Here is a tiny trained network, its code and every weight. The questions are about switching its units off for an input and a class, where a switched-off unit gives its printed mean instead of its output.

import numpy as np


def w(rows, s, z=0):
    codes = np.array(rows[::2]) - 128.0
    scale = np.full(codes.shape[1], s)
    scale[-1] = z or s
    return codes * scale


def norm(h):
    return h / np.sqrt((h * h).mean(-1, keepdims=True) + 1e-5)


def f(y):
    return y / 2 * (1 + np.tanh(0.7978845608 * (y + 0.044715 * y**3)))


def log_softmax(a):
    a = a - a.max(-1, keepdims=True)
    return a - np.log(np.exp(a).sum(-1, keepdims=True))


def net(x, mask):
    res = np.array(x, float).reshape(1, 6) / 4 @ E
    u = 0
    for l in range(2):
        y = f(norm(res) @ A[l][:, :-1].T + A[l][:, -1])
        res = res + np.where(mask[u : u + 16], y, B[l][:, -1]) @ B[l][:, :-1]
        u += 16
    return log_softmax(norm(res)[-1] @ U[:, :-1].T + U[:, -1])


A, B = {}, {}
E = w([
[2,186,183],'x0',
[124,122,124],'x1',
[130,130,130],'x2',
[126,128,123],'x3',
[113,50,185],'x4',
[118,188,47],'x5',
],0.0068)
A[0] = w([
[92,131,144,51],'L0N0',
[106,58,92,163],'L0N1',
[108,169,22,158],'L0N2',
[1,237,203,240],'L0N3',
[71,27,156,117],'L0N4',
[121,175,142,110],'L0N5',
[174,92,76,193],'L0N6',
[104,125,110,74],'L0N7',
[163,144,177,107],'L0N8',
[167,140,110,78],'L0N9',
[87,133,120,72],'L0N10',
[34,218,89,120],'L0N11',
[225,103,180,97],'L0N12',
[7,176,127,4],'L0N13',
[44,83,104,29],'L0N14',
[49,137,222,87],'L0N15',
],0.009,0.0042)
B[0] = w([
[68,181,205,118],'L0N0',
[186,169,212,149],'L0N1',
[245,148,143,182],'L0N2',
[45,1,178,253],'L0N3',
[152,26,143,163],'L0N4',
[142,62,138,131],'L0N5',
[229,186,96,188],'L0N6',
[111,138,114,116],'L0N7',
[133,102,96,130],'L0N8',
[117,157,100,129],'L0N9',
[108,232,197,120],'L0N10',
[213,183,231,189],'L0N11',
[108,54,92,171],'L0N12',
[176,163,128,160],'L0N13',
[105,91,52,121],'L0N14',
[101,144,106,172],'L0N15',
],0.0035,0.0075)
A[1] = w([
[169,49,146,163],'L1N0',
[66,227,177,252],'L1N1',
[153,191,250,152],'L1N2',
[47,67,171,109],'L1N3',
[16,185,73,207],'L1N4',
[100,81,72,97],'L1N5',
[150,171,154,39],'L1N6',
[167,140,120,95],'L1N7',
[64,104,241,189],'L1N8',
[211,126,100,37],'L1N9',
[185,50,56,190],'L1N10',
[118,205,193,87],'L1N11',
[63,240,71,174],'L1N12',
[254,157,56,97],'L1N13',
[210,41,147,94],'L1N14',
[243,124,46,105],'L1N15',
],0.0082,0.0032)
B[1] = w([
[149,173,156,204],'L1N0',
[196,65,91,187],'L1N1',
[103,133,41,169],'L1N2',
[115,158,92,188],'L1N3',
[241,131,75,148],'L1N4',
[117,138,129,122],'L1N5',
[74,76,126,115],'L1N6',
[116,154,146,137],'L1N7',
[132,154,36,234],'L1N8',
[98,130,133,169],'L1N9',
[96,171,162,233],'L1N10',
[135,47,86,137],'L1N11',
[255,46,138,151],'L1N12',
[63,154,115,253],'L1N13',
[138,138,200,211],'L1N14',
[67,161,185,251],'L1N15',
],0.0083,0.0058)
U = w([
[104,207,217,194],'0',
[104,89,15,251],'1',
[171,254,89,39],'2',
[243,93,56,98],'3',
[182,68,242,81],'4',
[51,15,145,62],'5',
],0.019,0.0025)

Each question gives the input, the list of numbers given to net, and the class t.
The units are the neurons (one row each of A and B). Each row of codes is followed by its name. A weight is (code - 128) times the scale printed after its matrix; where a second scale follows, it is the last column's (A, B and U).
mask holds one flag per neuron, layer by layer. A switched-off neuron (its flag False) gives its mean, the last column of its row in B, instead of its output. The means were averaged over made-up inputs and are rounded, as every weight is.
A unit's drop is (log p(t) with every unit on - log p(t) with that unit switched off) / (log p(t) with every unit on - log p(t) with every unit switched off).
The circuit of an input: a set's keep is (log p(t) with only the set's units on - log p(t) with every unit switched off) / (log p(t) with every unit on - log p(t) with every unit switched off). Starting from the 12 units with the biggest drops (on a tie, the unit counted first), units are removed one at a time, each time the one whose removal leaves the highest keep (on an exact tie, the one counted first), for as long as the keep stays at least 0.8.
units of the circuit, in order: the units of the circuit, biggest drop first
k most important neurons: the k neurons with the biggest drops, biggest first
top k neurons in layer l: the k neurons of layer l with the biggest drops, biggest first
drop when u is switched off: that unit's drop, to one decimal
input [7,-6,4,-3,4,0], class 5: units of the circuit, in order => L0N3
input [-4,2,-6,5,-6,0], class 0: 2 most important neurons => L1N15, L1N8
input [5,1,4,5,1,-8], class 5: 2 most important neurons => L0N3, L0N4
input [4,-3,7,-2,8,4], class 1: units of the circuit, in order => L1N8, L1N15
input [0,-2,2,4,8,2], class 0: 3 most important neurons => L1N1, L0N3, L1N12
input [7,8,-7,-1,3,-4], class 5: 3 most important neurons => L0N3, L0N4, L0N6
input [1,1,-7,-5,6,7], class 1: 3 most important neurons => L1N2, L0N10, L0N11
input [-8,-3,-6,-6,-6,0], class 0: 2 most important neurons => L1N15, L1N8
input [-8,-4,2,-1,0,4], class 2: 2 most important neurons => L0N3, L0N6
input [5,-6,-5,6,0,0], class 1: 2 most important neurons => L0N3, L1N8
input [8,3,2,2,-7,-7], class 1: 2 most important neurons => L1N8, L0N3
input [5,8,-1,-1,-7,-6], class 1: 2 most important neurons => L0N3, L1N8
input [3,7,-2,2,-3,1], class 3: drop when L1N15 is switched off => 0.1
input [6,-6,8,0,2,-2], class 5: top 2 neurons in layer 0 => L0N3, L0N6
input [8,1,3,0,7,-4], class 5: drop when L0N3 is switched off => 0.3
input [-7,-3,-2,1,8,2], class 0: drop when L0N3 is switched off => 0.2
input [4,0,3,-2,4,5], class 1: most important neuron => L0N3
